Below are the code and all the weights of a small trained network. Each question names an input and a target symbol and asks about switching units off, where a switched-off unit gives its printed mean instead of its output.

import numpy as np


def w(rows, s, z=0):
    codes = np.array(rows[::2]) - 128.0
    scale = np.full(codes.shape[1], s)
    scale[-1] = z or s
    return codes * scale


def f(y):
    return np.maximum(y, 0)


def softmax(a):
    e = np.exp(a - a.max(-1, keepdims=True))
    return e / e.sum(-1, keepdims=True)


def log_softmax(a):
    a = a - a.max(-1, keepdims=True)
    return a - np.log(np.exp(a).sum(-1, keepdims=True))


def net(x, mask):
    ids = ['ΣΦβζθξ'.index(c) for c in x.split()]
    T = len(ids)
    res = E[ids] + P[:T]
    u = 0
    for l in range(2):
        q, k, v = (res @ M[l].T for M in (Q, K, V))
        z = softmax(np.where(np.tri(T) > 0, q @ k.T / 2**0.5, -1e9)) @ v
        res = res + np.where(mask[u], z, O[l][:, -1]) @ O[l][:, :-1]
        u += 1
        y = f(res @ A[l][:, :-1].T + A[l][:, -1])
        res = res + np.where(mask[u : u + 4], y, B[l][:, -1]) @ B[l][:, :-1]
        u += 4
    return log_softmax(res[-1] @ U[:, :-1].T + U[:, -1])


Q, K, V, O, A, B = {}, {}, {}, {}, {}, {}
E = w([
[99,61,155,107,122],'Σ',
[151,57,134,120,167],'Φ',
[153,144,103,52,132],'β',
[113,59,154,114,124],'ζ',
[5,156,171,193,144],'θ',
[212,92,120,253,153],'ξ',
],0.0054)
P = w([
[194,66,212,107,250],'0',
[109,51,110,157,177],'1',
[109,92,101,132,138],'2',
[99,124,96,120,107],'3',
[110,149,105,130,81],'4',
[127,169,106,127,76],'5',
[129,184,107,125,62],'6',
],0.0026)
Q[0] = w([
[97,143,98,208,87],'0.h1',
[110,207,247,39,151],'0.h1',
],0.014)
K[0] = w([
[85,95,159,198,74],'0.h1',
[65,189,90,60,250],'0.h1',
],0.013)
V[0] = w([
[114,251,115,121,184],'0.h1',
[88,107,254,192,176],'0.h1',
],0.011)
O[0] = w([
[113,218,46,119,228,1],'0.h1',
[229,167,253,39,157,252],'0.h1',
],0.0059,0.0013)
A[0] = w([
[122,38,157,144,60,3],'0.n1',
[81,74,138,232,132,178],'0.n2',
[132,176,7,122,97,93],'0.n3',
[78,70,119,118,182,231],'0.n4',
],0.014,0.0019)
B[0] = w([
[113,189,32,151,114,240],'0.n1',
[171,76,215,114,120,228],'0.n2',
[6,61,92,139,135,196],'0.n3',
[139,123,159,60,80,251],'0.n4',
],0.014,0.0022)
Q[1] = w([
[37,250,173,209,179],'1.h1',
[90,139,58,212,88],'1.h1',
],0.016)
K[1] = w([
[6,205,210,247,126],'1.h1',
[31,100,109,190,169],'1.h1',
],0.02)
V[1] = w([
[253,50,166,58,113],'1.h1',
[56,167,233,146,76],'1.h1',
],0.013)
O[1] = w([
[89,53,216,77,197,254],'1.h1',
[81,138,2,91,145,130],'1.h1',
],0.0093,0.008)
A[1] = w([
[118,212,39,177,111,88],'1.n1',
[250,102,166,191,223,6],'1.n2',
[242,132,188,101,190,175],'1.n3',
[26,167,38,183,142,135],'1.n4',
],0.015,0.0016)
B[1] = w([
[238,84,162,4,219,150],'1.n1',
[102,19,44,156,184,182],'1.n2',
[181,213,199,150,71,250],'1.n3',
[90,195,36,199,87,168],'1.n4',
],0.017,0.011)
U = w([
[60,162,87,203,82,148],'Σ',
[176,146,89,117,168,59],'Φ',
[49,33,133,1,209,252],'β',
[136,119,123,152,145,4],'ζ',
[178,205,186,114,81,158],'θ',
[171,76,110,191,159,48],'ξ',
],0.005,0.0045)

Each question gives the input, a string of symbols that net reads in full, and the target symbol t.
The units are the heads (2 rows each of Q, K, V and O) and the neurons (one row each of A and B). Each row of codes is followed by its name. A weight is (code - 128) times the scale printed after its matrix; where a second scale follows, it is the last column's (O, A, B and U).
mask holds one flag per unit, layer by layer, with each layer's heads first. A switched-off unit (its flag False) gives its mean, the last column of its rows in O or B, instead of its output. The means were averaged over made-up inputs and are rounded, as every weight is.
A unit's drop is (log p(t) with every unit on - log p(t) with that unit switched off) / (log p(t) with every unit on - log p(t) with every unit switched off).
The circuit of an input: a set's keep is (log p(t) with only the set's units on - log p(t) with every unit switched off) / (log p(t) with every unit on - log p(t) with every unit switched off). Starting from all 10 units, units are removed one at a time, each time the one whose removal leaves the highest keep (on an exact tie, the one counted first), for as long as the keep stays at least 0.8.
circuit, biggest first: the units of the circuit, biggest drop first
top k neurons: the k neurons with the biggest drops, biggest first
top k neurons in layer l: the k neurons of layer l with the biggest drops, biggest first
drop when u is switched off: that unit's drop, to one decimal
input θ Σ Φ θ θ, target Σ: circuit, biggest first -> (1.h1, 1.n4)
input β θ β Σ ξ β, target Σ: top 3 neurons -> (0.n1, 0.n3, 0.n2)
input θ β β θ β, target Σ: top 2 neurons -> (0.n1, 1.n4)
input β Σ Φ θ Σ θ, target β: circuit, biggest first -> (0.n2, 1.h1, 1.n3)
input ζ β Σ ξ β, target β: circuit, biggest first -> (1.n3, 0.h1)
input θ β β θ β θ β, target Φ: top 3 neurons in layer 0 -> (0.n2, 0.n4, 0.n3)
input β Σ β, target β: top 3 neurons -> (1.n3, 0.n3, 0.n2)
input β θ β β β, target Φ: top 3 neurons in layer 0 -> (0.n2, 0.n3, 0.n4)
input θ β β β θ, target β: top 3 neurons in layer 0 -> (0.n2, 0.n1, 0.n3)
input ζ β Σ ζ ξ, target ξ: top 2 neurons -> (1.n2, 0.n2)
input Φ θ θ ξ ξ θ, target Σ: top 4 neurons -> (0.n1, 1.n4, 0.n4, 0.n3)
input β β β θ ζ ξ, target ξ: top 3 neurons in layer 0 -> (0.n2, 0.n4, 0.n3)
input ξ θ β β θ θ θ, target Φ: drop when 0.n2 is switched off -> 0.1
input θ θ β β β θ θ, target Φ: drop when 0.h1 is switched off -> 2.0
